Each row has a name. Each piece below is followed by the name of the row it came from, unless a question asks for something else. Each question is about the rows just above it. Places in a row count from 0.

Columns, left to right: H G Q R E M
z_904: [184 124  88 157 147  93]
z_724: [147  88  88 182 147 112]
z_659: [137 102 141 157 150  97]
z_470: [147  87  88 169 164  93]
z_733: [120 119  88 135 123 119]
z_998: [156 117  88 152 129 119]
z_746: [140 174 140 174 140 174]
Which column holds this, read top down? [141  88] -> Q
Where does [147  87  88 170 164  93] differ from z_470, and what was there? -> 3, [169]
Times [119] occurs in z_733: -> 2
Count of [140] in z_746: -> 3
[119  88 135 123] with +1 step of 1 on every entry: -> [120  89 136 124]
Where does [147  87  88 182 147 112] differ from z_724, and what was there? -> 1, [88]
[97] is at row and place -> z_659, 5

Columns, left to right: T W Y U V S
z_772: [166 126 134 183 163 130]
z_924: [177 131 127 129 130 170]
z_460: [129 129 169 179 132 127]
z_897: [129 128 128 132 181 166]
z_661: [128 128 148 192 144 128]
z_141: [140 128 129 129 150 192]
z_420: [130 142 193 143 128 128]
z_898: [165 126 126 184 165 126]
z_983: [147 128 147 192 147 127]
z_304: [131 129 129 130 171 177]
Count of [147] in z_983: -> 3
Times [165] occurs in z_898: -> 2
which: [166 126 134 183 163 130] -> z_772
One entry of z_897 was changed: [130 128 128 132 181 166]. Where, and from what? -> 0, [129]
[192 144] with -1 step of 1 on every entry: -> [191 143]

Columns, left to right: B N L J F Z
z_749: [113 146 109 148 143 137]
z_628: [113 146 109 148 143 113]
z_11: [113 146 109 148 164 121]
z_524: [113 146 109 148 143 152]
Changed z_524: [113 146 109 148 144 152]. Place and old value: -> 4, [143]
Shift each entry of [109 148 143] by +1 times 1: -> [110 149 144]

Columns, left to right: Tobak gido nomob ribo dimi tolu muf gopor
z_425: [155 115 126 183 128 169 132 138]
z_602: [155 115 126 183 128 169 132 104]
z_651: [141 132 127 172 125 173 114 103]
How many times does z_602 hold [104]? -> 1
Where in the named rows is [127]? -> z_651, 2
[132 114] is in which column, read top down? -> muf

Columns, left to right: A X D P
z_417: [ 98  64 114 116]
z_353: [146  81 109 138]
z_401: [ 84  84 115 106]
z_250: [148 145 138 112]
z_553: [138 124  86 125]
z_91: [106  99 132 116]
z_587: [157 113 125 132]
z_204: [ 96 119 100 109]
Where in the named rows is [113]? -> z_587, 1
How many times does z_401 hold [115]? -> 1
One entry of z_401 was changed: [ 84  84 114 106]. Where, and from what? -> 2, [115]
[145] with +1 step of 1 on every entry: -> [146]
Shift each entry of [99] by -1 times 1: -> [98]
Which column holds [ 81  84 145] top down? -> X
Shift each entry of [146] by +1 times 1: -> [147]

Columns, left to right: Zunin vulak bogo nizev rabag Fef fetaz gar Basav
z_428: [106 151 130 123 169 109 131 135 119]
z_226: [ 95 146 159 117 198  73 123 114 118]
z_874: [ 93 120 115 122 172 114 120 139 155]
z_185: [ 71 174 124  86 194 107 154 165 115]
z_408: [ 97 136 125 137 171 109 130 119 148]
Shift each entry of [117 198  73] by +1 times 1: -> [118 199  74]
Count of [121] in z_874: -> 0
[122  86 137] is in which column, read top down? -> nizev

Columns, left to right: Bol ror Pupan zuf Foru
z_99: [141 123 131 135  99]
z_663: [128 119 116 128 149]
z_557: [158 128 124 150 148]
z_551: [141 103 156 190 168]
z_921: [136 135 169 137 102]
z_709: [136 135 149 137 102]
z_653: [109  87 103 132 127]
z_198: [149 121 120 100 198]
Which column holds [135  87 121] top down? -> ror
Which column holds this, read top down? [158 141 136 136 109] -> Bol

Columns, left to right: vuto Volot gasi vasad Zav zilod
z_455: [138 148 144  75 191 119]
z_943: [188 108 100 144 133 110]
z_101: [130 117 189 165  86 125]
z_818: [188 152 100  82 186 149]
z_370: [189 150 150 189 189 189]
z_387: [146 109  99 129 117  77]
Which column holds [130 188 189 146] top down? -> vuto
Times [189] occurs in z_370: -> 4
Which column holds this, read top down? [119 110 125 149 189] -> zilod
Move every entry of [148] by +1 step of 1. -> [149]
Which column holds this, read top down? [188 130 188 189 146] -> vuto
[188 108 100 144 133 110] is in which row? -> z_943

Columns, left to right: zes zur Vap zovol Pidu Teze
z_896: [106 183 171 156 115 157]
z_616: [177 130 146 130 130 137]
z_859: [111  86 122 123 138  83]
z_580: [127 137 123 123 148 127]
z_322: [106 145 135 130 165 122]
z_219: [177 110  66 116 156 121]
Changed z_616: [177 130 146 130 131 137]. Place and old value: -> 4, [130]
Shift each entry of [183 171 156 115] by -1 times 1: -> [182 170 155 114]
Count of [123] in z_580: -> 2
Where does [106 183 171 156 116 157] differ from z_896, and what was there? -> 4, [115]

Columns, left to right: buza genud fenoz gula labom
z_785: [140 173 151  69 143]
z_100: [136  91 132 107  90]
z_774: [141 142 128 101 159]
Where in the named rows is [140]? -> z_785, 0
Shift each entry of [136] by -1 times 1: -> [135]
Shift each entry of [140 173 151] by -1 times 1: -> [139 172 150]
[141] is at row and place -> z_774, 0
[142 128 101] with +1 step of 1 on every entry: -> [143 129 102]

Columns, left to right: bigep radu rofu diler
z_406: [131  63 156 138]
z_286: [154 167 182 154]
z_779: [116 139 100  65]
z_424: [131  63  81 138]
z_172: [116 153 116 155]
One entry of z_779 was changed: [116 139 100  64]. Where, and from what? -> 3, [65]
[138 154  65] is in which column, read top down? -> diler
Count of [116] in z_172: -> 2
[139] is at row and place -> z_779, 1
Times [153] occurs in z_172: -> 1
Where in the named rows is [182]? -> z_286, 2
Shift each entry of [156] by -1 times 1: -> [155]

Columns, left to right: ludul tomag Ris Pirav Degi
z_725: [127 122 128 126 120]
z_429: [130  92 128 131 133]
z_166: [129  76 129  95 135]
z_45: [127 129 128 129 115]
z_830: [129  76 129 126 124]
z_404: [128 128 128 129 174]
z_423: [130  92 128 134  69]
z_407: [128 128 127 129 174]
Move every entry of [129  76 129  95] by +1 step of 1. -> [130  77 130  96]
Which column holds this, read top down? [130 129] -> ludul
Changed z_725: [127 122 128 126 121]. Place and old value: -> 4, [120]
Row and place of [131] in the named rows: -> z_429, 3
Which column holds [ 92 128] top down? -> tomag

Columns, left to right: ropo mog mamis nev
z_234: [127 162 115 162]
z_848: [115 118 115 116]
z_565: [128  70  70 117]
Where does [115 118 115 117] differ from z_848, and what was there? -> 3, [116]
Times [70] occurs in z_565: -> 2
[162 115] with -1 step of 1 on every entry: -> [161 114]
Count of [115] in z_848: -> 2
Row and place of [127] in the named rows: -> z_234, 0

Columns, left to right: tum mefiz Vofa piba Siv
z_180: [ 91 130 157 108 199]
z_386: [112 127 112 140  88]
z_937: [146 126 113 136 126]
z_894: [139 139 122 122 139]
z_259: [146 129 114 134  98]
z_143: [ 87 127 160 109 199]
z_868: [132 132 124 129 119]
z_61: [138 124 120 133 106]
[109 129 133] is in which column, read top down? -> piba
Row and place of [113] in the named rows: -> z_937, 2
Count of [140] in z_894: -> 0
Where in the named rows is [138]? -> z_61, 0
One entry of z_894 was changed: [139 139 121 122 139]. Where, and from what? -> 2, [122]
[139 139 122 122] with +1 step of 1 on every entry: -> [140 140 123 123]
Times [111] occurs in z_386: -> 0

Columns, left to right: gakaz sazes Fid Patu bas seko
z_810: [103 166 103 146 103 103]
z_608: [127 115 133 114 132 138]
z_367: [146 105 126 131 181  58]
z_475: [139 139 139 124 124 139]
Times [103] occurs in z_810: -> 4
Count of [139] in z_475: -> 4
Shift each entry of [103 166] by -1 times 1: -> [102 165]
One entry of z_810 was changed: [103 166 103 146 103 104]. Where, and from what? -> 5, [103]
One entry of z_367 was changed: [146 105 126 132 181  58]. Where, and from what? -> 3, [131]
[103 138] is in which column, read top down? -> seko
How many times does z_608 hold [138]? -> 1

Columns, left to right: mabu meb giten fovan
z_388: [149 120 146 130]
z_328: [103 103 182 103]
z_307: [151 167 104 162]
z_600: [116 125 104 128]
z_357: [105 150 150 150]
[120 103 167] is in which column, read top down? -> meb
How many times does z_328 hold [103]? -> 3
How many times does z_357 hold [150]? -> 3
Which column holds [103 167 125 150] top down? -> meb
[120] with -1 step of 1 on every entry: -> [119]
One entry of z_307 was changed: [152 167 104 162]. Where, and from what? -> 0, [151]

Columns, left to right: mupe roz bisag tiz Moton pedu fedez Disi Baz gasu
z_757: [178 117  94 116 117 117 120 117 122 157]
z_348: [178 122 153 120 123 131 120  87 122 157]
z_846: [151  74 126 138 163 108 135 124 103 109]
z_723: [146  98 119  93 106  93  93  98  93 149]
Times [93] occurs in z_723: -> 4
Changed z_348: [178 122 153 120 123 131 120  87 121 157]. Place and old value: -> 8, [122]
How many times does z_757 hold [118]? -> 0
How many times does z_846 hold [108]? -> 1
Times [123] occurs in z_348: -> 1
Changed z_723: [146  98 119  94 106  93  93  98  93 149]. Place and old value: -> 3, [93]
[117 120] with -1 step of 1 on every entry: -> [116 119]

Columns, left to right: Devod kitod Ganad fif falo tedin dizer munu
z_379: [167 137 115 155 123 132 135 126]
z_713: [134 137 115 155 123 132 135  74]
z_333: [147 107 168 124 126  75 124 153]
Shift each entry of [107 168 124 126] by -1 times 1: -> [106 167 123 125]
[168] is at row and place -> z_333, 2
Changed z_713: [134 137 114 155 123 132 135  74]. Place and old value: -> 2, [115]
One entry of z_333 was changed: [147 106 168 124 126  75 124 153]. Where, and from what? -> 1, [107]

